Below is a small trained network, with its code and all its weights. Each question gives an input and a target symbol and asks what happens when units are switched off, that is, made to give their printed mean instead of their output.

import numpy as np


def w(rows, s, z=0):
    codes = np.array(rows[::2]) - 128.0
    scale = np.full(codes.shape[1], s)
    scale[-1] = z or s
    return codes * scale


def f(y):
    return y / 2 * (1 + np.tanh(0.7978845608 * (y + 0.044715 * y**3)))


def softmax(a):
    e = np.exp(a - a.max(-1, keepdims=True))
    return e / e.sum(-1, keepdims=True)


def log_softmax(a):
    a = a - a.max(-1, keepdims=True)
    return a - np.log(np.exp(a).sum(-1, keepdims=True))


def net(x, mask):
    ids = ['αβγδεζηθλμξσψ'.index(c) for c in x.split()]
    T = len(ids)
    res = E[ids] + P[:T]
    r = res
    for j in range(3):
        rows = slice(4 * j, 4 * j + 4)
        q, k, v = (r @ M[0][rows].T for M in (Q, K, V))
        z = softmax(np.where(np.tri(T) > 0, q @ k.T / 4**0.5, -1e9)) @ v
        o = O[0][rows]
        res = res + np.where(mask[j], z, o[:, -1]) @ o[:, :-1]
    y = f(res @ A[0][:, :-1].T + A[0][:, -1])
    res = res + np.where(mask[3:15], y, B[0][:, -1]) @ B[0][:, :-1]
    return log_softmax(res[-1] @ U[:, :-1].T + U[:, -1])


Q, K, V, O, A, B = {}, {}, {}, {}, {}, {}
E = w([
[79,22,161,68,114,192,85,177,47],'α',
[122,10,168,96,195,122,88,170,199],'β',
[55,138,144,77,82,182,241,177,67],'γ',
[120,87,129,196,121,151,51,94,199],'δ',
[158,98,74,184,137,114,182,194,159],'ε',
[137,198,84,118,177,66,100,68,205],'ζ',
[56,151,209,213,193,59,137,79,87],'η',
[87,101,111,74,100,75,183,52,206],'θ',
[207,152,176,89,185,200,135,173,156],'λ',
[187,66,176,57,121,115,207,110,103],'μ',
[76,111,161,115,188,219,189,91,210],'ξ',
[46,121,80,68,190,99,89,132,130],'σ',
[174,110,96,94,106,16,46,70,105],'ψ',
],0.011)
P = w([
[108,67,149,194,136,62,149,134,177],'0',
[159,59,139,174,235,71,171,97,174],'1',
[148,52,148,198,227,79,156,109,158],'2',
[131,61,137,173,215,74,145,126,194],'3',
[120,53,166,179,218,83,173,143,207],'4',
[106,61,164,171,198,51,146,171,209],'5',
[86,71,183,168,204,55,153,177,230],'6',
[69,74,179,174,196,34,150,178,245],'7',
[75,78,206,173,180,6,161,187,254],'8',
],0.0025)
Q[0] = w([
[144,122,128,128,227,61,122,69,205],'h1',
[201,127,109,232,80,112,211,163,203],'h1',
[144,194,107,177,183,84,130,81,221],'h1',
[134,203,138,74,78,93,242,28,156],'h1',
[177,149,106,125,79,171,119,123,38],'h2',
[159,223,83,123,123,50,67,94,126],'h2',
[104,5,169,145,157,126,195,182,226],'h2',
[118,2,181,147,156,179,217,208,204],'h2',
[169,167,109,152,84,198,160,177,101],'h3',
[144,97,29,254,152,74,98,176,147],'h3',
[167,88,141,188,160,104,14,102,160],'h3',
[166,162,151,121,72,207,134,127,119],'h3',
],0.0082)
K[0] = w([
[101,120,156,153,190,67,125,76,145],'h1',
[167,127,134,197,104,123,184,139,155],'h1',
[108,178,143,205,177,68,130,62,165],'h1',
[129,169,142,108,97,109,213,59,144],'h1',
[158,85,107,105,93,174,138,168,127],'h2',
[178,176,58,86,90,98,84,112,172],'h2',
[97,145,204,217,181,76,163,114,79],'h2',
[103,125,248,215,194,121,198,125,66],'h2',
[183,132,87,114,95,180,145,211,130],'h3',
[140,128,118,223,138,109,134,151,127],'h3',
[154,101,151,206,159,115,50,95,144],'h3',
[169,107,106,84,100,182,104,143,154],'h3',
],0.012)
V[0] = w([
[92,64,124,124,139,115,132,195,115],'h1',
[102,108,253,167,103,120,101,158,26],'h1',
[91,78,170,90,89,166,101,179,48],'h1',
[109,178,188,197,92,129,100,95,103],'h1',
[89,147,148,145,142,85,89,110,50],'h2',
[150,149,95,80,151,120,83,159,126],'h2',
[169,88,66,53,84,173,135,190,131],'h2',
[131,62,74,84,116,231,166,171,126],'h2',
[119,158,153,134,137,84,57,73,114],'h3',
[68,165,189,170,158,118,202,145,50],'h3',
[179,106,35,89,94,174,133,159,161],'h3',
[75,171,156,99,139,117,167,117,83],'h3',
],0.0058)
O[0] = w([
[134,106,132,125,177,102,110,153,104,237],'h1',
[126,74,138,107,121,196,147,180,3,6],'h1',
[73,88,126,72,141,151,101,166,51,16],'h1',
[134,133,113,163,80,209,160,123,75,4],'h1',
[96,125,89,108,169,76,87,123,76,83],'h2',
[153,160,94,91,101,136,104,152,158,68],'h2',
[150,128,143,116,32,144,136,165,162,47],'h2',
[116,97,187,162,34,139,147,204,213,119],'h2',
[163,98,115,130,92,183,118,112,112,66],'h3',
[105,134,120,151,184,173,192,150,66,126],'h3',
[79,164,101,61,81,53,85,149,197,109],'h3',
[111,149,147,103,136,178,203,107,79,77],'h3',
],0.0057,0.0021)
A[0] = w([
[145,105,154,94,133,113,185,98,118,197],'n1',
[118,198,131,135,144,119,178,69,170,160],'n2',
[165,105,194,155,148,178,85,116,180,174],'n3',
[97,83,115,125,146,92,130,128,166,145],'n4',
[245,130,141,146,134,126,171,175,133,251],'n5',
[141,176,87,162,138,105,156,150,155,185],'n6',
[161,88,155,60,70,81,128,111,155,167],'n7',
[114,150,108,133,152,74,54,79,128,248],'n8',
[150,71,147,150,127,129,112,179,142,136],'n9',
[152,138,198,102,115,209,170,160,137,236],'n10',
[119,117,105,151,114,106,183,170,131,185],'n11',
[166,169,103,156,66,76,78,96,184,188],'n12',
],0.011,0.0031)
B[0] = w([
[120,103,142,135,123,111,187,50,93,175],'n1',
[92,100,66,68,159,233,144,113,156,202],'n2',
[102,167,176,206,139,124,31,59,115,193],'n3',
[88,83,80,128,144,74,94,128,178,240],'n4',
[226,175,195,109,200,123,169,141,117,221],'n5',
[136,120,99,126,164,165,152,201,167,215],'n6',
[193,75,115,56,33,86,118,54,114,190],'n7',
[86,203,55,110,154,104,126,182,55,236],'n8',
[177,64,169,152,127,132,78,162,131,185],'n9',
[82,210,225,66,77,137,110,152,141,169],'n10',
[128,117,136,170,109,94,213,168,150,194],'n11',
[185,150,91,180,2,208,145,161,80,255],'n12',
],0.0072)
U = w([
[116,45,157,67,78,212,75,196,95,119],'α',
[139,31,162,139,145,52,44,80,187,8],'β',
[38,209,177,145,39,116,205,163,105,123],'γ',
[103,153,139,254,47,166,54,103,112,156],'δ',
[198,81,120,181,134,123,191,213,177,146],'ε',
[126,210,82,97,100,248,134,172,135,3],'ζ',
[157,114,120,133,203,179,157,77,46,215],'η',
[107,36,70,102,41,161,178,46,176,103],'θ',
[190,254,197,55,142,164,72,138,159,142],'λ',
[195,109,192,74,88,36,177,51,120,77],'μ',
[36,123,179,149,141,210,126,76,245,77],'ξ',
[20,170,75,75,198,12,96,169,151,193],'σ',
[180,194,102,108,40,49,112,132,45,60],'ψ',
],0.006,0.0035)

Each question gives the input, a string of symbols that net reads in full, and the target symbol t.
The units are the heads (4 rows each of Q, K, V and O) and the neurons (one row each of A and B). Each row of codes is followed by its name. A weight is (code - 128) times the scale printed after its matrix; where a second scale follows, it is the last column's (O, A, B and U).
mask holds one flag per unit, heads first, then neurons. A switched-off unit (its flag False) gives its mean, the last column of its rows in O or B, instead of its output. The means were averaged over made-up inputs and are rounded, as every weight is.
A unit's drop is (log p(t) with every unit on - log p(t) with that unit switched off) / (log p(t) with every unit on - log p(t) with every unit switched off).
The circuit of an input: a set's keep is (log p(t) with only the set's units on - log p(t) with every unit switched off) / (log p(t) with every unit on - log p(t) with every unit switched off). Starting from the 12 units with the biggest drops (on a tie, the unit counted first), units are removed one at a time, each time the one whose removal leaves the highest keep (on an exact tie, the one counted first), for as long as the keep stays at least 0.8.
circuit, biggest first: the units of the circuit, biggest drop first
k most important neurons: the k neurons with the biggest drops, biggest first
which heads matter: for each layer, one digit per head in row order, 1 if its drop is at least 0.15 and else 0, layers parted by /
drop of u: that unit's drop, to one decimal
input θ ψ β μ θ α ε η ξ, target η: circuit, biggest first => h2
input ε η ε δ θ ψ γ, target η: which heads matter => 011
input δ ε δ λ δ η μ β, target η: which heads matter => 111
input ε α η ε σ θ, target η: circuit, biggest first => h3; h2
input σ ε ε θ σ ε σ ψ, target ψ: 2 most important neurons => n12; n8
input μ θ β α ψ μ α, target α: which heads matter => 100
input ε θ δ λ, target λ: circuit, biggest first => n5; n10; h2
input ψ λ ε θ σ β η γ λ, target σ: circuit, biggest first => h2; n12
input σ δ η δ δ σ α δ, target σ: circuit, biggest first => h2; n8
input μ ε ψ ε λ ψ η ζ, target η: circuit, biggest first => h3; h1; h2
input ε ε μ η ξ, target η: circuit, biggest first => h2; h1
input η σ λ, target η: circuit, biggest first => h2; h1
input ξ σ ε α σ θ η λ δ, target η: circuit, biggest first => h3; h2
input ε β ε μ ζ θ η μ, target σ: most important neuron => n12
input η γ λ μ ε, target η: circuit, biggest first => h2; h3
input θ η λ θ σ, target η: 2 most important neurons => n4; n10
input μ ψ η λ σ σ δ θ δ, target σ: 3 most important neurons => n12; n8; n5
input ε δ σ γ σ σ σ δ, target δ: circuit, biggest first => n3; n12; h3
input η λ δ λ λ ε θ β θ, target σ: 4 most important neurons => n12; n8; n5; n7
input γ δ α ε θ σ η ε λ, target η: most important neuron => n4
input σ ε σ λ θ μ β δ ξ, target ξ: drop of n5 => 0.0
